Here is a tiny trained network, its code and every weight. The questions are about switching its units off for an input and a class, where a switched-off unit gives its printed mean instead of its output.

import numpy as np


def w(rows, s, z=0):
    codes = np.array(rows[::2]) - 128.0
    scale = np.full(codes.shape[1], s)
    scale[-1] = z or s
    return codes * scale


def f(y):
    return np.maximum(y, 0)


def log_softmax(a):
    a = a - a.max(-1, keepdims=True)
    return a - np.log(np.exp(a).sum(-1, keepdims=True))


def net(x, mask):
    res = np.array(x, float).reshape(1, 6) / 4 @ E
    y = f(res @ A[0][:, :-1].T + A[0][:, -1])
    res = res + np.where(mask, y, B[0][:, -1]) @ B[0][:, :-1]
    return log_softmax(res[-1] @ U[:, :-1].T + U[:, -1])


A, B = {}, {}
E = w([
[186,147,94,129,128,106,104,120,172,161,63,135],'x0',
[156,152,162,149,69,138,152,136,175,137,53,145],'x1',
[254,94,190,134,100,82,118,116,220,84,175,128],'x2',
[215,106,123,101,54,180,148,87,141,83,128,97],'x3',
[111,102,85,45,126,77,158,225,19,44,77,88],'x4',
[148,150,231,51,164,250,96,225,117,106,143,102],'x5',
],0.0098)
A[0] = w([
[148,147,177,127,175,170,16,156,157,124,152,151,241],'N1',
[110,212,114,121,89,70,117,141,156,125,140,121,254],'N2',
[208,104,140,140,123,94,162,226,114,122,134,116,182],'N3',
[177,126,191,128,174,122,150,121,103,148,191,167,47],'N4',
[181,92,119,123,102,41,113,162,131,68,156,146,199],'N5',
[118,236,86,166,124,210,119,75,108,184,148,118,215],'N6',
[132,146,194,160,118,2,92,27,106,113,185,209,227],'N7',
[110,65,62,198,140,88,155,88,83,120,82,80,252],'N8',
[183,97,189,140,178,215,121,161,133,110,159,139,176],'N9',
],0.0078,0.0018)
B[0] = w([
[120,200,162,127,107,132,52,166,148,199,148,70,220],'N1',
[114,171,210,202,65,162,193,100,54,198,171,159,176],'N2',
[52,128,137,117,26,171,79,150,91,235,174,99,205],'N3',
[91,138,139,98,168,127,107,117,204,170,122,106,176],'N4',
[191,93,51,187,163,161,131,118,98,196,226,212,224],'N5',
[54,58,155,74,87,169,104,187,114,186,225,188,210],'N6',
[159,195,101,166,70,239,196,16,255,172,237,134,254],'N7',
[24,167,54,145,39,10,237,128,118,90,168,190,246],'N8',
[107,172,138,78,159,50,74,200,133,120,119,58,225],'N9',
],0.0065,0.0099)
U = w([
[109,31,150,143,89,147,145,69,87,190,170,168,213],'0',
[120,109,184,94,129,180,70,213,117,183,155,76,249],'1',
[61,126,69,189,94,105,171,132,104,52,72,61,59],'2',
[93,133,154,1,159,141,75,190,56,101,22,83,139],'3',
[185,150,146,167,199,190,169,44,205,106,157,127,7],'4',
[143,108,232,103,165,91,62,143,215,162,130,18,2],'5',
],0.0076,0.0023)

Each question gives the input, the list of numbers given to net, and the class t.
The units are the neurons (one row each of A and B). Each row of codes is followed by its name. A weight is (code - 128) times the scale printed after its matrix; where a second scale follows, it is the last column's (A, B and U).
mask holds one flag per neuron, in row order. A switched-off neuron (its flag False) gives its mean, the last column of its row in B, instead of its output. The means were averaged over made-up inputs and are rounded, as every weight is.
A unit's drop is (log p(t) with every unit on - log p(t) with that unit switched off) / (log p(t) with every unit on - log p(t) with every unit switched off).
The circuit of an input: a set's keep is (log p(t) with only the set's units on - log p(t) with every unit switched off) / (log p(t) with every unit on - log p(t) with every unit switched off). Starting from all 9 units, units are removed one at a time, each time the one whose removal leaves the highest keep (on an exact tie, the one counted first), for as long as the keep stays at least 0.8.
units of the circuit, in order: the units of the circuit, biggest drop first
most important unit: the unit with the biggest drop
top k neurons: the k neurons with the biggest drops, biggest first
drop of u: that unit's drop, to one decimal
input [-3,2,-1,7,-7,2], class 1: most important unit	N6
input [3,-8,8,8,-2,8], class 5: top 2 neurons	[N9; N4]
input [2,-6,-7,-4,2,-3], class 2: top 4 neurons	[N8; N5; N7; N3]
input [-6,7,4,-1,-2,-2], class 4: units of the circuit, in order	[N7; N6]
input [2,7,-1,6,-3,1], class 1: top 2 neurons	[N7; N8]
input [-2,-3,8,-5,-1,4], class 5: units of the circuit, in order	[N4; N9]
input [2,6,-3,-1,3,7], class 3: units of the circuit, in order	[N7; N5]
input [4,-3,-8,-8,2,2], class 3: top 3 neurons	[N7; N5; N3]
input [0,4,-8,-3,1,6], class 3: top 4 neurons	[N7; N5; N3; N2]
input [8,-5,6,6,-5,1], class 5: top 2 neurons	[N9; N1]
input [0,1,-1,5,-6,3], class 1: top 2 neurons	[N6; N7]
input [4,-8,-1,4,-6,2], class 1: drop of N5	-0.1
input [-4,-2,3,-5,-1,-8], class 4: drop of N6	0.2
input [1,6,1,-1,-3,4], class 5: most important unit	N5
input [-8,-7,6,1,-1,-1], class 4: drop of N7	0.3
